Below are the code and all the weights of a small trained network. Each question names an input and a class and asks about switching units off, where a switched-off unit gives its printed mean instead of its output.

import numpy as np


def w(rows, s, z=0):
    codes = np.array(rows[::2]) - 128.0
    scale = np.full(codes.shape[1], s)
    scale[-1] = z or s
    return codes * scale


def f(y):
    return y / 2 * (1 + np.tanh(0.7978845608 * (y + 0.044715 * y**3)))


def log_softmax(a):
    a = a - a.max(-1, keepdims=True)
    return a - np.log(np.exp(a).sum(-1, keepdims=True))


def net(x, mask):
    res = np.array(x, float).reshape(1, 7) / 4 @ E
    y = f(res @ A[0][:, :-1].T + A[0][:, -1])
    res = res + np.where(mask, y, B[0][:, -1]) @ B[0][:, :-1]
    return log_softmax(res[-1] @ U[:, :-1].T + U[:, -1])


A, B = {}, {}
E = w([
[11,53,60,107,107,107,191],'x0',
[127,125,129,125,128,132,124],'x1',
[149,201,55,43,20,100,113],'x2',
[131,121,132,123,126,126,126],'x3',
[130,126,130,127,127,127,128],'x4',
[205,71,15,227,86,176,109],'x5',
[70,123,169,193,60,59,31],'x6',
],0.011)
A[0] = w([
[77,159,162,170,67,42,45,142],'n0',
[180,129,128,68,173,175,194,118],'n1',
[196,82,24,200,109,207,117,126],'n2',
[146,136,73,116,159,224,141,102],'n3',
[69,219,230,22,183,98,156,93],'n4',
[51,87,89,107,108,136,174,47],'n5',
[194,150,96,76,183,179,205,132],'n6',
[34,48,39,137,101,102,203,107],'n7',
[176,204,72,51,45,109,132,35],'n8',
[103,89,164,174,83,111,46,59],'n9',
[253,211,142,190,130,187,63,99],'n10',
[116,39,217,231,229,171,156,29],'n11',
[165,132,65,102,171,200,203,120],'n12',
[213,194,211,124,144,148,87,107],'n13',
[214,92,10,197,113,181,108,73],'n14',
[120,170,95,91,18,123,122,88],'n15',
[202,129,101,91,162,159,235,112],'n16',
[183,179,157,136,139,110,116,3],'n17',
[130,81,114,223,56,92,56,145],'n18',
[171,141,90,88,136,140,182,57],'n19',
],0.011,0.0059)
B[0] = w([
[113,175,222,197,77,125,90,212],'n0',
[91,171,165,188,95,129,84,201],'n1',
[98,112,154,60,135,19,200,252],'n2',
[134,174,161,135,101,105,107,181],'n3',
[112,117,152,6,104,47,245,250],'n4',
[126,92,86,79,114,253,131,182],'n5',
[87,156,183,219,78,123,105,220],'n6',
[86,26,78,116,112,242,67,235],'n7',
[240,177,31,175,240,114,126,225],'n8',
[98,187,194,175,96,178,115,178],'n9',
[61,26,75,93,133,229,70,240],'n10',
[248,210,21,181,242,118,149,229],'n11',
[102,164,180,189,77,96,64,212],'n12',
[70,35,68,77,132,184,77,211],'n13',
[108,114,129,22,119,43,230,248],'n14',
[212,135,64,183,210,100,105,207],'n15',
[96,146,154,182,92,96,77,213],'n16',
[125,95,130,102,138,203,124,155],'n17',
[116,184,201,128,87,75,116,222],'n18',
[138,162,180,157,131,156,118,171],'n19',
],0.011,0.017)
U = w([
[111,123,171,51,100,48,225,247],'0',
[107,189,224,215,63,129,73,96],'1',
[81,12,74,123,117,236,90,2],'2',
[248,181,52,196,217,112,131,5],'3',
],0.017,0.0059)

Each question gives the input, the list of numbers given to net, and the class t.
The units are the neurons (one row each of A and B). Each row of codes is followed by its name. A weight is (code - 128) times the scale printed after its matrix; where a second scale follows, it is the last column's (A, B and U).
mask holds one flag per neuron, in row order. A switched-off neuron (its flag False) gives its mean, the last column of its row in B, instead of its output. The means were averaged over made-up inputs and are rounded, as every weight is.
A unit's drop is (log p(t) with every unit on - log p(t) with that unit switched off) / (log p(t) with every unit on - log p(t) with every unit switched off).
The circuit of an input: a set's keep is (log p(t) with only the set's units on - log p(t) with every unit switched off) / (log p(t) with every unit on - log p(t) with every unit switched off). Starting from the 12 units with the biggest drops (on a tie, the unit counted first), units are removed one at a time, each time the one whose removal leaves the highest keep (on an exact tie, the one counted first), for as long as the keep stays at least 0.8.
units of the circuit, in order: the units of the circuit, biggest drop first
top k neurons: the k neurons with the biggest drops, biggest first
drop of u: that unit's drop, to one decimal
input [7,6,1,-3,2,5,-8], class 1: units of the circuit, in order => (n12)
input [-2,2,-4,6,2,5,5], class 0: top 4 neurons => (n14, n2, n6, n12)
input [-5,-1,-3,7,-2,6,4], class 0: top 2 neurons => (n14, n2)
input [3,-3,-5,7,-1,1,-5], class 1: top 2 neurons => (n8, n12)
input [-7,-1,8,-7,0,4,5], class 3: top 2 neurons => (n8, n15)
input [7,0,8,4,6,-7,4], class 3: top 2 neurons => (n15, n8)
input [5,-2,-7,-1,6,7,-1], class 0: top 4 neurons => (n2, n14, n8, n15)
input [8,0,8,8,4,5,-7], class 2: top 4 neurons => (n7, n5, n11, n18)
input [5,-4,0,-5,-8,-6,8], class 1: top 2 neurons => (n0, n14)
input [7,-8,-6,6,-6,-3,-6], class 2: top 2 neurons => (n7, n5)
input [-6,-4,5,1,7,5,-1], class 2: top 3 neurons => (n10, n4, n13)
input [4,-7,7,-2,-6,-4,-6], class 3: top 3 neurons => (n8, n15, n0)
input [-3,-2,-4,-7,7,-6,2], class 0: drop of n4 => 6.2
input [-7,-3,-3,6,-4,-3,5], class 2: units of the circuit, in order => (n13)
input [8,-2,-8,-6,5,8,4], class 0: drop of n13 => 0.3
input [-2,-8,-2,5,-3,-3,3], class 0: drop of n1 => 1.2
